[[ 10.2  16.5  71.4   8.6   4.8  10.9]
 [ 23.9  26.7  37.3  -7.8 -27.2  33.9]
 [  2.6  -4.9  71.0  22.3  17.6   6.1]
 [ 19.6   6.2  66.6  19.8  18.1   5.7]
 [ -5.7  30.4  23.2   5.0 -63.2  44.0]]
->
[[ 10.2  71.4   4.8]
 [ 23.9  37.3 -27.2]
 [  2.6  71.0  17.6]
 [ 19.6  66.6  18.1]
 [ -5.7  23.2 -63.2]]

[[ -7.6 -16.2   0.3  -1.9  -6.7   5.7  -8.2]
 [ -5.0 -12.9   4.7  -2.0  -7.0   9.3 -10.3]
 [ 20.4   1.3  -6.3  11.9  -7.0 -10.0   1.7]
 [ -3.3 -29.4 -56.7  40.7  -6.7 -12.0 -29.8]
 [  6.1  29.5  11.5 -19.4  18.7 -19.6   0.0]
 [  1.3  -9.6 -13.7   9.3  -3.8  -3.8  -9.4]
 [ -7.7  10.6  -1.4  -6.7  -0.8  -2.0   5.0]
 [-12.4 -21.7 -27.5  18.7  -8.6   3.5  -5.2]
 [ -3.2 -23.9 -38.8  28.5 -11.7  -4.3 -15.4]
 [-12.2  -4.1  -0.5  -5.6  -2.0   7.3   1.2]
 [  9.5  10.4   4.5  -8.3  -1.2  -6.2  -7.4]
 [ -2.1   1.4   1.0  -0.9  -1.3   2.2   2.5]]
->
[[ -7.6   0.3  -6.7  -8.2]
 [ -5.0   4.7  -7.0 -10.3]
 [ 20.4  -6.3  -7.0   1.7]
 [ -3.3 -56.7  -6.7 -29.8]
 [  6.1  11.5  18.7   0.0]
 [  1.3 -13.7  -3.8  -9.4]
 [ -7.7  -1.4  -0.8   5.0]
 [-12.4 -27.5  -8.6  -5.2]
 [ -3.2 -38.8 -11.7 -15.4]
 [-12.2  -0.5  -2.0   1.2]
 [  9.5   4.5  -1.2  -7.4]
 [ -2.1   1.0  -1.3   2.5]]

[[-54.4 -74.5 -38.7  47.5 -14.5]
 [-61.4  43.9 -45.8 -47.0 -16.4]]
->
[[-54.4 -38.7 -14.5]
 [-61.4 -45.8 -16.4]]

[[-34.4 -62.9   7.5 -17.8  -6.6  48.4 -18.4 -14.5   4.0  13.9   7.8  47.9
   -4.2  -2.8  26.3]
 [ 37.4  42.2  18.2 -21.9 -15.4 -40.3  10.9  36.7  32.4  -0.1  20.9 -49.4
   12.0  69.6  33.7]
 [  0.3  -0.6  -9.7  11.7  33.4  21.3   2.1 -19.6  -2.0   7.4  12.8  35.8
  -21.3 -52.2  12.6]
 [ 48.4  26.5  36.4   2.0 -13.6 -68.5  -4.4  41.4 -12.6 -10.7  20.8 -10.8
   -7.0 -19.2  -2.0]]
->
[[-34.4   7.5  -6.6 -18.4   4.0   7.8  -4.2  26.3]
 [ 37.4  18.2 -15.4  10.9  32.4  20.9  12.0  33.7]
 [  0.3  -9.7  33.4   2.1  -2.0  12.8 -21.3  12.6]
 [ 48.4  36.4 -13.6  -4.4 -12.6  20.8  -7.0  -2.0]]

[[ 21.6  63.2]
 [  2.4 -25.9]
 [  3.6  30.9]
 [  8.2 -33.2]
 [ 14.2 -23.8]
 [ 11.9  19.2]]
->
[[21.6]
 [ 2.4]
 [ 3.6]
 [ 8.2]
 [14.2]
 [11.9]]

[[ -2.9  40.6   2.7   0.1  -3.7   4.7]
 [  1.2  44.1   2.6 -10.7  -0.7  34.5]
 [  3.4  17.2   8.3 -12.8  -4.1  23.9]
 [ -6.5  -4.5   6.4   0.0  -2.6 -28.9]
 [  5.1  42.5   8.5  -5.9   1.6 -23.8]
 [ -6.8   7.0   5.4  -3.9   5.0  36.2]
 [  1.5  60.5  -3.5  -1.0   2.6 -26.4]
 [ 10.8 -56.3  -9.3 -11.6  -0.2  35.1]
 [ -3.4  11.5   4.1  -3.3   1.1 -11.1]
 [ -5.7 -63.7  -1.9   8.7   0.5  15.0]]
->
[[-2.9  2.7 -3.7]
 [ 1.2  2.6 -0.7]
 [ 3.4  8.3 -4.1]
 [-6.5  6.4 -2.6]
 [ 5.1  8.5  1.6]
 [-6.8  5.4  5.0]
 [ 1.5 -3.5  2.6]
 [10.8 -9.3 -0.2]
 [-3.4  4.1  1.1]
 [-5.7 -1.9  0.5]]

[[ 43.7  19.8 -13.5]
 [-33.9 -40.4 -18.4]
 [-19.7  52.6 -66.0]
 [-48.8 -24.7 -16.8]
 [-51.1 -12.9 -31.4]
 [ 56.6 -20.5 -50.4]
 [ 10.5 -56.3 -41.1]
 [ 45.0 -53.5 -39.2]
 [ 45.3 -48.1  16.1]
 [-54.6 -40.1  22.5]
 [-16.8   4.8  53.7]]
->
[[ 43.7 -13.5]
 [-33.9 -18.4]
 [-19.7 -66.0]
 [-48.8 -16.8]
 [-51.1 -31.4]
 [ 56.6 -50.4]
 [ 10.5 -41.1]
 [ 45.0 -39.2]
 [ 45.3  16.1]
 [-54.6  22.5]
 [-16.8  53.7]]

[[-24.6  54.5  69.2]
 [ -2.6  36.8  35.8]
 [-10.4 -59.5 -40.8]]
->
[[-24.6  69.2]
 [ -2.6  35.8]
 [-10.4 -40.8]]

[[-20.2 -48.0   0.3]
 [ 74.0  73.3 -17.1]
 [-22.7 -18.9   9.3]
 [ 70.8  21.3 -26.0]
 [-36.3  -9.8  24.0]]
->
[[-20.2   0.3]
 [ 74.0 -17.1]
 [-22.7   9.3]
 [ 70.8 -26.0]
 [-36.3  24.0]]
